Each row was made from one path, in order. Every step used is in the known rows, and no mark comes twice. Write each row's path.
Each row is shifted at random along 5 fixed directions that mean nothing.
Known rows:
ravib reve lopop fidopus neve: [ 0.63 -0.96  1.09 -0.54  1.09  0.22 -0.10  1.97 -0.03  0.13 -1.28 -3.28
 -1.63 -2.47 -0.56 -0.46 -1.55  1.28  0.04  1.11 -0.99 -1.14  0.50 -0.32
  0.63  2.97  0.38 -0.78  0.64 -0.25  0.13 -0.54 -1.31 -0.44 -1.04  1.55
  0.26 -0.40 -1.13 -0.19  1.82]
numo lopop reve ravib fidopus neve: [ 2.00 -1.46  1.85 -1.14  1.19  1.32 -1.43  2.39  0.57 -0.89 -2.90 -3.87
 -3.68 -2.05  1.55 -0.53 -1.31 -0.18 -0.16  2.32 -0.94 -2.57  1.30 -0.20
  0.52  4.09  1.87 -1.75  0.13 -0.79  1.53 -0.40 -2.27  1.71 -1.61  2.50
  0.42 -0.49 -0.65  0.47  2.19]
fidopus neve vezi labov numo: [-0.40  0.90 -0.85 -1.56  0.99  0.30  1.67 -0.52 -2.73  0.13 -1.79 -4.05
 -1.33 -1.07 -1.33 -0.36 -0.55  0.49 -0.92  0.47 -1.60  1.74 -0.99 -0.81
  0.91  0.30 -1.73  0.26 -1.17 -1.11  0.33  0.69 -2.06 -2.42  1.01 -0.90
  2.29  1.31  0.62 -0.88  1.86]
vezi labov fidopus ravib numo lopop neve: [ 2.19  0.61  0.14 -1.26  0.81  0.88 -0.13 -1.37 -2.94 -0.35 -0.32 -6.83
 -0.90 -0.44 -0.76  0.02  0.66  0.89 -0.51 -0.29 -4.86  2.01  0.52 -0.47
  0.33  2.09 -0.90  1.38 -0.35 -0.25  1.23  1.90 -1.86 -3.24  2.33 -2.42
  2.78  0.73  0.34 -1.57  2.46]
reve lopop neve fidopus ravib numo labov: [ 2.00 -1.24  1.26  0.59  0.48 -1.95 -0.16  0.88 -0.80  0.17  0.20 -1.27
 -0.73 -1.95 -1.73 -0.02 -1.57  1.35  1.80  0.25 -1.22  0.32 -0.54  1.18
 -0.91  1.54 -1.82  0.25  1.34  0.52  1.13 -0.71 -0.17 -2.80  0.91  0.81
  0.11  0.86 -2.82 -1.92  0.42]
labov fidopus ravib reve lopop numo vezi: [ 2.22 -1.05  1.32 -2.49  1.40  3.25 -1.14  1.03 -3.07 -3.90 -4.11 -5.32
 -2.78 -4.40  1.27 -3.28 -2.59  0.87 -0.56  0.89 -1.27 -2.01 -0.33 -1.38
  0.45  5.24 -0.44 -0.15 -2.20  0.64  0.52 -0.30  0.34  0.18 -0.31  1.31
 -1.11 -0.99 -0.71 -0.65  1.86]
fidopus ravib numo vezi labov reve lopop neve: [ 1.05  1.16  0.31  0.68 -1.45 -1.95  0.24  0.96 -2.12  1.82 -1.40  0.00
 -1.37  0.34  1.69  1.96  0.91  1.06 -1.32  1.66  0.91  0.03  0.15  0.60
  0.00  1.28 -1.60 -1.57 -2.39 -0.95  3.22  1.09 -3.80  0.35 -0.61  0.84
  1.93  0.52 -1.74  2.11  2.83]
vezi labov numo lopop fidopus neve: [ 0.32  0.75 -1.43 -0.52  0.27 -1.47  1.44 -1.89 -3.33  0.44  1.55 -3.57
  0.66  1.29 -3.26  2.50  0.21  1.27  0.14  0.06 -2.75  2.64  0.85 -1.09
  0.19  0.34 -2.80  1.24 -1.49 -1.55  1.55  2.09 -2.11 -3.71  1.78 -1.75
  2.71  2.04 -1.44 -1.45  1.73]
vezi labov fidopus ravib numo reve lopop neve: [ 1.99  0.15  1.67 -1.85  0.66  1.45 -1.43  0.33 -1.24 -0.95 -3.39 -3.88
 -3.67 -1.06  1.77 -1.13 -1.47  0.15 -0.98  1.77 -0.49 -2.65 -0.51 -0.53
 -0.58  1.93  0.10 -2.01 -2.00 -1.43  2.79  0.75 -2.29  1.27 -0.68  1.15
  0.86  0.85 -0.94  0.50  3.16]
reve labov numo vezi neve fidopus ravib lopop: [ 0.22 -0.69 -0.46 -1.85  3.72  3.00  0.32 -3.17 -3.32 -1.98 -1.07 -6.25
 -1.65 -0.67 -2.41 -2.25 -0.34  0.08 -0.26  0.00 -4.10 -0.16  0.06 -1.47
  0.29  3.53  0.17 -1.02 -2.64 -1.10 -0.24  0.85 -0.54  0.20  1.38 -0.35
  1.57 -0.20 -2.01 -2.37 -0.13]
fidopus ravib lopop reve labov: [ 1.40 -1.07  3.18 -1.14  0.24  0.06 -1.41  2.23  1.84  1.85 -1.53 -0.61
 -1.10 -2.50  0.41 -0.80  0.00 -0.10  1.20  1.66 -0.73 -1.17  0.65  2.20
 -3.06  1.39  2.06 -1.10  2.71  0.36 -0.68 -2.21 -0.77  1.36 -1.01  2.50
  0.24 -2.65 -1.61 -0.94  0.99]
lopop neve vezi fidopus ravib numo labov reve: [-0.05  0.59  0.81 -0.63  1.30 -0.76  0.15 -0.11 -1.22  1.59 -1.55 -2.88
 -2.49  0.98 -0.37  0.31 -0.70  0.72 -0.48  1.20 -1.99 -0.42 -1.10  0.20
  0.55 -0.88 -0.17 -2.29 -1.15 -1.27  1.99  1.24 -3.29  0.42  1.02 -0.90
  2.91  1.52 -0.37  0.77  1.92]
fidopus ravib numo vezi labov: [ 1.65  0.98  0.29 -0.15 -1.66  0.05  0.11  0.91 -2.20  0.71 -2.06 -0.89
 -1.66 -0.95  2.33  0.49  1.01  0.93 -1.72  1.50 -0.07  0.24 -0.16  0.21
 -0.68  1.34 -1.58 -0.79 -2.60 -0.02  2.32  0.74 -3.20  0.67  0.04  0.42
  1.34 -0.13 -0.84  1.44  2.48]
ravib reve labov fidopus neve: [ 0.14  0.64  0.73 -1.71  1.18  2.24  0.18  0.62 -0.78  0.50 -1.33 -4.72
 -1.33 -3.87 -0.50 -2.28 -1.81  1.18 -0.14  0.07 -1.38 -0.32 -0.42 -0.09
 -0.65  1.93 -0.11 -0.72  0.58 -0.02 -0.94 -0.32 -1.12 -1.74 -0.50  0.83
  0.27 -1.37 -0.51 -1.14  1.30]
reve lopop neve fidopus ravib numo vezi: [ 0.77 -2.17  0.39  1.15  1.72 -1.97 -0.19 -0.08 -1.32 -1.55 -1.50  0.66
 -2.65  0.59 -0.97  0.55 -1.87  0.91 -0.09  1.82  0.78 -2.82 -0.51  0.01
  0.65  1.63 -0.69 -2.75 -2.47 -1.91  2.56 -0.05 -1.53  1.51 -0.24  2.12
  0.07  2.11 -3.92 -0.14  1.06]
neve fidopus ravib numo vezi labov reve lopop: [ 3.00  0.14  2.99 -1.36 -0.75  0.01 -2.26  2.62 -0.04  0.77 -3.12 -2.81
 -3.62 -1.30  3.53 -0.66 -0.72  0.09  0.04  1.39 -0.19 -2.01 -1.23  0.70
 -1.40  1.55 -0.17 -1.04 -0.51  1.09  3.52  0.00 -1.91  1.38  0.87  1.42
  1.47  0.74 -0.39  0.92  3.19]
vezi neve fidopus ravib numo: [ 2.92  1.01  2.45 -2.19 -0.07  1.36 -2.38  3.63 -0.98  0.46 -5.61 -7.82
 -4.79 -1.65  4.74 -1.35  0.34 -0.31 -2.20  1.75 -3.15 -0.72 -0.57  0.30
  1.43  3.53  1.08 -0.20  0.33  0.59  3.41  0.77 -3.13  0.87  0.74 -0.35
  3.70  1.04  3.34  2.22  4.75]
fidopus ravib numo labov reve lopop neve: [ 0.27  0.69 -0.58  1.05 -1.34 -2.43  1.20  0.23 -2.88  1.85  0.86  0.66
  1.45 -0.44 -1.60  2.56  0.29  2.03  0.35  0.67 -0.04  1.78  0.82  0.88
 -0.94  1.14 -3.14  0.24 -1.06 -0.19  1.31  0.67 -2.02 -2.39 -0.08  0.31
  1.08 -0.30 -2.83  0.21  1.23]
labov numo reve ravib fidopus neve: [ 3.12 -0.13  3.84 -4.48  0.95  2.44 -2.91  3.05  0.72  1.27 -3.64 -5.64
 -2.82 -3.56  1.77 -3.78 -1.61 -0.82  1.66  1.36 -2.31 -1.38 -0.29 -0.23
 -1.81  3.53  1.79  0.23  1.84  1.70  1.49 -1.23 -0.57  1.12 -1.28  2.22
  0.70 -1.46 -0.24  0.36  0.62]
reve labov numo lopop neve fidopus ravib: [ 1.51 -0.10  1.89 -2.01  0.75  1.22 -0.57  0.51 -0.69 -0.08 -1.67 -2.57
 -1.93 -3.71 -0.55 -2.45 -2.32 -0.09  1.66  0.56 -0.51 -0.42 -1.48  0.34
 -2.61  1.56 -1.13 -0.81  0.15  0.35  0.35 -1.12 -0.20 -1.12 -0.04  1.68
 -0.36 -0.65 -2.34 -2.00  0.02]
ravib reve lopop neve: [ 0.74 -0.37  1.46 -0.98  0.02 -0.57 -0.33  3.04  1.02  1.04 -1.45 -1.53
 -1.62 -3.93  0.17 -0.95 -2.40  1.21  0.28  1.31  1.00 -1.07 -0.16  0.36
 -0.31  2.11 -0.33 -0.85  1.75 -0.34 -0.18 -1.40 -1.54 -0.95 -2.34  2.46
 -0.67 -0.79 -1.36  0.24  1.72]
lopop numo vezi labov: [ 0.68  0.46 -0.81 -1.36  0.98  1.49  0.74 -1.46 -2.29 -0.25  1.01 -4.84
 -0.34 -0.38 -2.11 -1.15  0.44  1.12 -0.20 -0.52 -4.65  2.03  0.20 -1.34
 -0.19  1.07 -1.06  0.47 -1.27  0.06 -0.54  1.91 -1.14 -1.30  1.96 -1.24
  2.09 -0.14 -0.88 -1.32 -0.38]
fidopus neve vezi labov reve ravib numo: [-1.29  1.13 -1.84  0.56 -0.63 -2.52  2.57 -0.79 -3.87  0.62  0.27  0.88
  0.91  0.03 -2.85  1.99 -1.15  2.10 -0.40  0.40  1.48  1.62 -0.62  0.10
 -0.34 -1.58 -4.19 -0.18 -2.53 -1.90  0.91  0.95 -1.85 -3.28  0.18  0.09
  1.05  2.06 -2.02 -0.16  1.45]
ravib numo labov fidopus: [ 1.52 -1.06  1.81 -1.64  1.57  1.91 -1.31 -1.03 -1.01 -0.22 -1.78 -0.86
 -2.75 -0.59 -0.77 -2.34 -2.22  0.18  0.39  1.28 -1.40 -2.72 -0.99 -0.12
 -2.99 -0.25 -0.19 -2.29 -1.54  0.01  0.83 -0.72 -1.10  2.40  0.63  1.44
 -0.04 -0.18 -3.59 -1.39 -0.46]
fidopus neve vezi labov numo lopop reve ravib: [ 0.75  0.39  1.12 -2.12 -0.24  0.45  0.46  1.90 -1.38 -0.56 -3.43 -1.41
 -2.77 -3.67  0.40 -1.47 -2.87  0.30  0.01  1.76  1.94 -0.68 -1.63 -0.06
 -1.01  0.47 -1.85 -0.84 -0.78 -0.76  0.64 -1.10 -1.27 -0.93 -1.45  2.07
 -0.44  0.48 -0.52 -0.11  1.93]
ravib lopop numo reve labov fidopus neve: [ 0.08 -1.92  0.96 -0.28  3.84  0.00 -0.50 -1.39 -1.28  0.00  0.40 -3.40
 -1.21  1.88 -3.98  0.28 -0.47  0.25  0.76  1.04 -3.94 -0.98  1.56  0.04
 -0.07  2.19  2.18 -1.87  0.05 -1.34 -0.78  0.31 -1.29  1.50  0.61  0.87
  1.48 -0.72 -3.30 -1.63 -0.05]
vezi neve fidopus ravib: [ 1.19 -0.07  1.55 -0.47  0.11 -2.22 -1.19  1.40 -0.88  2.32 -1.49 -2.56
 -1.01  0.88  0.09  1.25  0.29  0.63  0.23  1.01 -2.29  0.15  0.34  2.11
 -0.85 -0.60 -0.24  0.09  1.75 -0.21  2.52  0.19 -1.57 -1.17  1.56 -0.59
  3.74  1.83  0.33 -0.14  2.62]
neve vezi fidopus ravib numo: [ 2.08 -0.77  2.45 -3.04  1.52  2.23 -1.88  0.40 -0.16 -0.61 -3.37 -4.63
 -3.88 -0.36  2.06 -2.52 -0.22 -0.71 -0.80  1.32 -3.46 -1.40 -1.47 -0.25
 -1.57  0.47  2.13 -0.99 -0.52  0.73  1.07 -0.05 -1.56  2.44  2.01 -0.16
  1.90  0.38  0.56 -0.49  2.04]
vezi labov reve ravib: [ 0.30  2.05 -0.44 -1.12 -2.45 -1.12  0.46  1.05 -1.23  0.82 -0.30 -0.67
  0.71 -2.26  0.45  0.87 -1.24  1.68 -0.19  0.21  2.66 -0.08  0.12 -0.14
 -1.73  0.16 -3.80  0.00 -1.68 -1.85  1.94  0.91 -1.68 -2.60 -1.62  1.62
  0.34  1.21 -1.32  0.86  2.53]
vezi labov numo reve lopop neve fidopus ravib: [ 1.24  0.92  0.17 -2.79  1.40  1.32 -0.73 -0.29 -1.40  0.35 -1.12 -7.80
 -1.99  0.09  0.07 -0.02  0.41  0.09 -0.68  0.79 -3.98  0.66  0.64 -1.82
  1.22  3.51  0.47  0.40 -0.82 -1.00  1.96  2.30 -2.66 -0.59  0.38 -0.72
  3.12  0.55  0.52  0.33  2.91]
ravib fidopus neve vezi labov numo reve lopop: [ 1.03 -1.33  1.94 -0.83  2.16  0.91 -0.18 -0.32 -1.29 -0.10 -2.21 -3.06
 -2.54  0.08 -1.54 -0.66 -1.38  0.43  0.92  1.40 -2.25 -2.03 -0.31 -0.14
 -0.79  0.08  0.32 -1.83 -1.09 -0.65  2.26 -0.33 -1.29  0.62  1.12  0.04
  1.26  1.73 -1.42 -1.23  1.11]
lopop neve vezi fidopus: [ 0.79 -0.21  1.58 -1.63  0.22 -0.05  0.20  1.62 -0.66 -0.39 -2.65 -1.45
 -2.28 -3.56 -0.44 -2.39 -3.46  1.00  0.85  0.76 -0.04 -0.55 -2.59  0.40
 -1.16 -1.52 -2.07 -0.87  0.21 -0.11  0.32 -1.06 -0.61 -1.57  0.40  0.13
 -0.21  1.34 -0.11 -0.90  0.80]
fidopus neve vezi labov: [ 0.01 -0.44  0.82 -1.83  1.69  0.41  0.92 -0.66 -0.86  1.33 -1.32 -2.64
 -1.06 -1.58 -2.33 -1.58 -0.98 -0.10  0.91  0.28 -2.05  0.98 -1.03  0.75
 -1.30 -1.38 -0.50  0.00  1.56 -0.33 -1.05 -1.08 -0.63 -2.15  1.12 -0.40
  1.96  0.38 -0.03 -2.72  0.41]
reve labov numo lopop fidopus: [ 2.17  1.59  1.71 -1.39  0.34  1.39 -0.96  0.85  0.28  1.39 -1.43 -6.09
 -3.20 -1.51  2.28 -1.36  0.71 -0.50 -0.44  0.31 -2.74  0.35 -0.86  0.01
 -0.71  2.38  0.68 -1.26 -0.11  0.13  2.44  1.01 -3.05 -0.49  1.20  0.31
  2.49  0.32 -0.36 -0.26  1.73]
numo fidopus ravib reve lopop neve vezi: [ 2.12 -1.36  1.88 -0.38  2.33  0.99 -1.36  0.15 -0.70  0.95 -1.24 -5.11
 -2.48 -0.20  0.18 -0.31  0.85  0.14  0.52  0.76 -4.08 -0.97  1.10  0.49
  0.44  2.35  1.82 -0.95  0.63  0.64  1.53  0.42 -1.60  0.64  1.76 -0.86
  2.90 -0.15 -0.07 -0.91  1.55]

Which path is each row?
[ 0.03 -0.66  0.94 -1.29  1.97  0.35  0.53 -0.84 -0.90  0.10 -0.46 -2.68
 -0.61 -1.43 -3.08 -1.75 -1.90  1.23  1.33  0.11 -2.44 -0.24 -0.91  0.02
 -0.95 -1.09 -0.90 -0.97 -0.16 -1.17 -0.39 -0.08 -0.36 -1.19  0.58 -0.70
  0.96  0.98 -1.16 -1.55 -0.33]
lopop neve vezi labov reve ravib fidopus
[ 1.25 -2.59  2.05 -1.21  2.96  1.20  0.04 -0.35 -1.92 -2.35 -1.99 -3.34
 -1.94 -1.87 -3.46 -1.78 -2.42  0.44  1.44  0.97 -2.73 -1.17 -0.33 -0.51
 -0.59  1.66 -0.23 -0.61 -0.54 -0.37 -1.14 -1.64  0.58  0.27  1.05  0.23
 -0.39  0.18 -1.98 -2.84  0.10]
ravib lopop fidopus neve vezi labov numo
[ 1.06  1.13 -0.14  1.31  0.38 -0.84  0.87 -1.43 -2.38  1.19  0.53 -3.23
 -1.13  0.68 -0.33  1.88  0.83  1.62 -0.53  0.07 -2.21  0.74  0.21  1.33
  0.44 -0.05 -2.06 -1.19 -1.34 -0.72  2.76  1.64 -3.18 -2.28  2.58 -1.86
  2.67  1.66 -1.17 -0.98  2.18]
numo labov fidopus ravib lopop neve vezi
[ 3.10  1.99  2.52 -1.16 -2.04 -1.04 -0.94  1.43 -0.08  2.29 -0.88 -2.42
 -2.63 -0.90  2.98  0.07  0.46  0.37 -0.38  0.49 -0.86  1.18 -1.88  1.74
 -2.88 -2.18 -1.36 -0.14  0.76  0.96  2.74  0.48 -3.04 -1.92  2.29 -0.91
  2.11  1.63  0.26 -0.25  3.20]
neve vezi labov fidopus ravib numo lopop
[ 1.02 -0.73  1.65 -2.02  2.16  1.27 -0.62  0.96  0.04  0.27 -1.18 -5.71
 -2.28 -1.67 -0.81 -1.31 -0.97  0.57  0.09  0.95 -3.09 -0.57  0.17 -0.92
  0.37  2.95  1.60 -0.44  0.91 -0.04 -0.20 -0.10 -1.33  0.03 -0.18  0.62
  1.25 -0.54 -0.64 -0.67  1.78]
ravib reve lopop fidopus neve vezi labov numo
[ 2.77 -0.03  4.02 -1.91  0.20 -0.40 -2.99  2.04  2.04  2.43 -3.05 -2.13
 -4.99  1.42  4.25 -0.58  0.41 -1.12 -0.57  2.33 -1.14 -2.66 -1.45  1.62
 -2.50 -1.03  3.05 -2.78  0.75  0.50  3.72 -0.10 -3.44  3.61  1.12  1.30
  2.66  1.18 -0.32  1.20  3.31]
neve vezi fidopus ravib numo reve lopop
[ 1.73 -0.14  1.07 -1.87  0.37  0.96 -1.19  0.87 -1.89 -0.74 -2.57 -4.67
 -2.32 -0.89  1.42  0.13 -0.64  0.42 -0.74  1.50 -1.89 -0.80  0.33 -0.53
 -0.18  3.06  0.41 -0.18 -1.12 -0.02  2.19  0.70 -1.98  0.01  0.51  0.45
  1.38  0.08 -0.21  0.27  3.49]
vezi fidopus ravib reve labov numo lopop
[ 2.28 -0.50  2.90 -2.78  1.58  2.57 -1.96  1.41 -0.72 -0.32 -2.74 -5.09
 -3.13 -2.22  0.02 -3.33 -1.58 -0.33  1.24  0.73 -3.08 -1.43 -0.74 -0.51
 -1.67  1.78  1.03 -0.86  0.10  1.04  0.43 -0.05  0.09  1.35  0.65  1.18
  1.20 -0.74 -0.50 -0.53  0.11]
lopop numo fidopus neve vezi labov reve ravib
[ 0.99  0.24  1.79 -1.33  1.12  0.08 -0.92  0.49 -0.95  1.77 -0.62 -3.43
 -1.85  0.55 -1.27 -0.47 -0.48  0.13  1.13  0.53 -3.05 -0.12 -0.29  0.05
 -1.44 -0.50  0.32 -1.04  0.25  0.31  1.14  0.96 -1.25  0.23  1.72  0.00
  2.84  0.37 -0.91 -0.47  0.46]
lopop numo fidopus neve vezi labov reve
[ 1.05 -1.04  0.44 -0.85  2.19  0.57  0.14 -0.12 -1.90 -1.14 -2.22 -4.58
 -3.44 -0.87 -0.29  0.33 -1.36  0.10 -0.76  1.76 -1.75 -0.75  0.51 -0.69
  2.04  2.84 -0.02 -1.59 -1.19 -1.59  0.92  0.57 -3.06 -0.11 -0.28 -0.31
  1.47  0.68 -0.30 -0.41  2.79]
numo lopop neve vezi labov fidopus ravib reve
[ 2.99 -1.61  1.74 -0.61  1.70  2.40 -1.24  0.92 -1.07 -3.67 -3.19 -5.08
 -3.33 -2.31  1.20 -2.57 -0.40  0.71 -1.10  1.12 -2.39 -2.35 -0.02 -0.46
  0.65  4.33  1.07 -1.09 -2.39 -0.71  1.10 -0.12 -0.71  2.07  0.02  1.36
 -0.38  0.50 -0.91  0.06  1.54]
reve ravib lopop fidopus neve vezi labov
[ 0.64 -2.85  1.87 -2.02  3.05  0.96 -1.56 -0.65 -0.33 -0.45 -0.74 -2.12
 -1.20 -0.17 -2.59 -0.96 -1.76  0.11  1.98  1.21 -2.76 -2.15  0.35  0.12
 -2.20  1.32  1.52 -0.74  0.36  0.31 -0.47 -1.00  0.69  1.89  0.94  1.32
  0.66 -0.95 -2.76 -2.42  0.10]
neve fidopus ravib reve labov numo lopop
[ 3.84 -2.68  4.02 -2.13  3.04  3.05 -3.33  0.95  0.97 -2.28 -3.62 -4.46
 -4.58 -1.67  1.10 -4.29 -0.62 -0.95  0.27  1.73 -3.18 -3.84 -0.12  0.42
 -1.68  3.48  3.90 -2.03 -0.09  0.01  0.32 -1.48  0.04  4.66 -0.23  2.76
 -0.14 -0.96 -1.96 -0.68  0.14]
reve ravib lopop numo fidopus neve vezi labov
[ 2.22 -0.50  3.33 -3.12  3.36  3.67 -2.23  1.46  1.36  0.04 -3.82 -9.04
 -5.35 -2.08  1.99 -3.32 -0.12 -1.44 -0.72  1.51 -4.52 -1.89  0.11 -0.49
  0.87  4.83  4.81 -1.97  1.70 -0.10  0.00 -0.56 -2.49  2.71  0.07  1.23
  2.10 -1.87  0.99 -0.41  2.19]
ravib lopop reve labov numo vezi fidopus neve
[ 0.46 -0.74  1.20 -1.85  1.33  1.04  0.20  0.01 -1.78 -1.27 -2.10 -1.18
 -1.84 -3.23 -2.15 -2.81 -3.88  1.10  1.23  0.79  0.16 -1.57 -1.83 -0.58
 -1.54 -0.62 -2.25 -1.56 -1.59 -0.95 -0.39 -0.75  0.09 -0.22 -0.71  0.79
 -0.91  0.65 -1.87 -0.96 -0.32]
lopop neve vezi labov reve ravib numo fidopus
[ 1.12  1.10  0.76 -0.69  0.57 -1.47 -0.17 -1.35 -0.65  2.69  2.82 -3.99
  0.44  2.01 -1.83  1.26  1.87  0.94  0.75 -0.90 -4.16  2.36  0.42  0.83
 -1.83 -1.56 -0.26  0.52  0.95 -0.13  0.74  1.88 -1.87 -2.28  3.08 -1.95
  3.68  1.27 -0.91 -1.35  1.09]
neve vezi labov reve ravib lopop numo fidopus
[-0.47  0.47  0.29  0.87 -0.10 -3.41 -0.10  0.54  0.12  3.01  0.05  0.87
 -1.07  3.21  0.46  3.79  1.80  0.97 -1.58  2.52  0.41 -0.78  0.97  1.07
 -0.03 -0.11  1.18 -2.53 -1.24 -2.43  2.94  1.25 -4.48  2.11 -0.86  1.24
  2.90  0.78 -2.40  2.30  3.35]
fidopus ravib reve lopop neve vezi labov numo
[ 0.58 -2.22  1.77 -1.49  2.89  2.04  0.24 -0.82 -2.08 -1.68 -2.05 -3.51
 -1.34 -1.67 -3.63 -2.19 -2.55  0.70  1.91  0.58 -3.03 -1.61 -0.34 -0.73
 -1.30  0.79 -0.27 -0.85 -0.78 -0.21 -0.17 -1.04  0.95 -0.37  1.18  0.08
  0.13  0.64 -1.71 -2.76 -0.32]
ravib fidopus neve vezi labov reve lopop numo
[-0.98  0.57 -2.26 -0.26  2.32  0.63  1.72 -2.73 -3.50 -0.10  0.71 -6.34
 -0.08  0.74 -2.34  1.83  0.33  1.25 -0.58 -0.27 -3.09  0.86  1.75 -1.51
  2.79  3.65 -1.76 -0.61 -2.44 -1.94  1.29  2.71 -2.60 -2.44  0.97 -1.44
  3.15  0.97 -0.87 -0.88  2.06]
numo labov reve lopop neve vezi fidopus ravib
[-1.26  0.78  0.10 -1.71  0.95  0.65 -0.03  0.07 -0.41  0.86 -0.24 -2.21
 -1.00 -0.56 -1.15 -0.25 -1.31  1.09  0.06  1.19 -0.77 -1.11  0.00 -0.45
 -1.50  0.39  0.42 -2.03 -0.97 -1.47  0.50  1.00 -1.39  0.98 -0.66  1.71
  1.20 -0.61 -1.87  0.15  0.69]
lopop reve labov numo vezi neve fidopus ravib
[ 1.56  2.73 -0.59  0.74 -3.52 -2.10  1.13  2.48 -3.04  1.31  0.98 -2.65
  0.95 -2.85  1.20  2.19  0.04  3.28 -0.04 -0.76 -0.17  3.50 -0.84  0.79
 -0.31  0.77 -5.14  2.45 -0.79  1.91  2.62  1.73 -1.82 -5.60  2.32 -1.33
  1.13  1.14  0.36  0.52  3.19]
neve fidopus ravib reve labov numo vezi
[-0.22  1.58  0.35 -0.78  0.12  0.97 -0.19  0.36 -0.13  1.21 -0.08 -2.95
 -1.51 -0.74  0.74 -0.35 -0.21  1.33 -0.86  0.67 -1.29 -0.75 -0.16  0.00
 -1.28  0.58  0.78 -2.21 -0.95 -0.84  1.16  1.64 -2.48  0.52  0.12  1.13
  1.40 -0.76 -1.32  0.54  1.30]
lopop reve labov fidopus ravib numo vezi
